Below are the code and all the weights of a small trained network. Each question names an input and a class and asks about switching units off, where a switched-off unit gives its printed mean instead of its output.

import numpy as np


def w(rows, s, z=0):
    codes = np.array(rows[::2]) - 128.0
    scale = np.full(codes.shape[1], s)
    scale[-1] = z or s
    return codes * scale


def f(y):
    return y / 2 * (1 + np.tanh(0.7978845608 * (y + 0.044715 * y**3)))


def log_softmax(a):
    a = a - a.max(-1, keepdims=True)
    return a - np.log(np.exp(a).sum(-1, keepdims=True))


def net(x, mask):
    res = np.array(x, float).reshape(1, 8) / 4 @ E
    y = f(res @ A[0][:, :-1].T + A[0][:, -1])
    res = res + np.where(mask, y, B[0][:, -1]) @ B[0][:, :-1]
    return log_softmax(res[-1] @ U[:, :-1].T + U[:, -1])


A, B = {}, {}
E = w([
[103,136,6,53,138,48,20,158,87,49,202,202],'x0',
[64,85,175,35,157,150,88,194,199,131,40,111],'x1',
[150,27,132,201,88,77,147,217,134,118,141,134],'x2',
[236,74,80,135,206,132,24,91,123,111,26,194],'x3',
[85,135,64,140,73,31,92,88,150,255,63,139],'x4',
[159,53,112,72,167,81,158,54,173,107,174,39],'x5',
[194,205,186,139,202,36,107,191,80,122,92,62],'x6',
[126,129,130,129,127,128,131,126,128,132,127,125],'x7',
],0.0044)
A[0] = w([
[159,102,163,184,139,169,155,105,136,176,65,95,42],'n1',
[117,201,148,178,98,196,111,189,94,138,79,220,51],'n2',
[115,203,111,86,158,174,127,46,108,133,89,134,84],'n3',
[118,216,121,112,160,193,94,56,134,140,120,98,74],'n4',
[100,132,92,144,101,34,105,77,138,254,75,128,25],'n5',
[106,71,104,139,102,191,127,91,141,144,133,156,24],'n6',
[179,210,156,143,201,38,138,181,103,134,86,54,72],'n7',
[92,89,141,58,157,157,121,185,152,145,53,103,48],'n8',
[162,120,162,140,177,228,126,147,111,46,162,114,2],'n9',
[133,5,120,230,102,104,127,211,122,126,123,120,106],'n10',
[210,77,105,155,181,150,90,79,124,128,49,181,51],'n11',
[191,161,92,230,117,118,154,47,75,135,180,136,100],'n12',
[156,42,138,82,150,89,145,32,143,106,150,42,55],'n13',
[98,74,95,131,97,208,136,97,139,141,140,134,60],'n14',
[137,122,181,177,119,199,158,102,143,174,101,79,84],'n15',
[104,74,102,121,107,165,160,82,139,129,128,191,40],'n16',
],0.008,0.0045)
B[0] = w([
[131,135,93,109,147,94,93,147,126,88,155,163,180],'n1',
[152,111,67,216,186,88,138,137,156,199,125,61,198],'n2',
[171,122,163,75,135,81,156,93,120,149,126,148,184],'n3',
[172,135,175,93,135,88,164,88,130,153,134,141,178],'n4',
[195,137,144,166,157,192,179,175,94,3,132,116,215],'n5',
[151,105,157,192,101,154,90,101,138,137,138,166,145],'n6',
[112,80,126,176,52,178,89,47,132,148,148,190,240],'n7',
[110,113,193,124,139,130,85,188,172,131,93,141,177],'n8',
[185,138,129,165,121,168,171,159,98,21,93,133,191],'n9',
[175,171,178,45,154,85,161,49,121,164,127,144,202],'n10',
[40,160,126,109,71,136,174,140,118,140,187,79,214],'n11',
[80,97,174,73,147,151,88,187,184,132,64,118,255],'n12',
[146,151,77,222,178,100,131,166,135,216,99,103,184],'n13',
[124,118,134,166,82,158,109,76,106,136,126,133,166],'n14',
[93,133,67,83,121,101,98,142,101,106,153,133,216],'n15',
[139,109,145,175,96,133,85,94,115,127,129,170,153],'n16',
],0.019,0.0041)
U = w([
[203,140,147,169,140,193,190,160,90,31,108,126,97],'0',
[131,79,134,188,56,175,58,45,123,162,136,189,93],'1',
[153,129,64,202,189,88,136,144,154,222,104,75,96],'2',
[110,127,126,96,127,131,126,124,132,134,121,125,251],'3',
[181,150,194,55,148,72,168,67,127,168,119,156,88],'4',
[72,91,193,78,147,155,63,193,195,133,51,125,109],'5',
[12,185,149,128,47,136,206,153,115,152,225,59,131],'6',
[121,133,2,74,150,46,23,150,83,68,177,198,141],'7',
],0.0081,0.013)

Each question gives the input, the list of numbers given to net, and the class t.
The units are the neurons (one row each of A and B). Each row of codes is followed by its name. A weight is (code - 128) times the scale printed after its matrix; where a second scale follows, it is the last column's (A, B and U).
mask holds one flag per neuron, in row order. A switched-off neuron (its flag False) gives its mean, the last column of its row in B, instead of its output. The means were averaged over made-up inputs and are rounded, as every weight is.
A unit's drop is (log p(t) with every unit on - log p(t) with that unit switched off) / (log p(t) with every unit on - log p(t) with every unit switched off).
The circuit of an input: a set's keep is (log p(t) with only the set's units on - log p(t) with every unit switched off) / (log p(t) with every unit on - log p(t) with every unit switched off). Starting from the 12 units with the biggest drops (on a tie, the unit counted first), units are removed one at a time, each time the one whose removal leaves the highest keep (on an exact tie, the one counted first), for as long as the keep stays at least 0.8.
circuit, biggest first: the units of the circuit, biggest drop first
most important unit: the unit with the biggest drop
k most important neurons: the k neurons with the biggest drops, biggest first
drop of u: that unit's drop, to one decimal
input [7,4,-8,-2,-7,-3,7,-2], class 4: circuit, biggest first -> (n4)
input [7,7,0,4,6,7,-8,-4], class 1: 2 most important neurons -> (n16 n6)
input [0,-7,1,1,3,4,7,2], class 1: 2 most important neurons -> (n7 n8)
input [-4,3,-6,-1,-2,-3,-4,3], class 4: circuit, biggest first -> (n4 n3)
input [-8,-2,7,-4,7,2,-4,7], class 7: circuit, biggest first -> (n15 n1)
input [4,-1,-4,2,7,-6,-6,-3], class 0: 2 most important neurons -> (n5 n7)
input [6,0,6,5,3,-5,-3,4], class 4: 2 most important neurons -> (n10 n15)
input [-5,6,-2,-7,5,-2,7,-2], class 1: 2 most important neurons -> (n7 n12)
input [6,-4,5,4,-6,-7,6,-7], class 2: 2 most important neurons -> (n2 n5)
input [7,3,8,-2,-7,1,-5,7], class 4: 2 most important neurons -> (n10 n5)
input [-4,7,-2,4,8,-7,6,-1], class 0: 2 most important neurons -> (n5 n12)
input [-2,-8,-8,-4,0,8,2,3], class 2: 2 most important neurons -> (n13 n10)
input [-8,-4,5,-4,1,1,-8,6], class 1: 2 most important neurons -> (n14 n6)
input [6,0,-7,4,-4,-6,-2,-2], class 4: most important unit -> n3
input [7,1,-4,0,-8,7,3,4], class 0: drop of n9 -> 1.2
input [-2,-4,3,-4,-4,-8,1,3], class 2: drop of n2 -> 0.8
input [3,2,-4,4,6,-8,6,2], class 2: drop of n9 -> 0.2
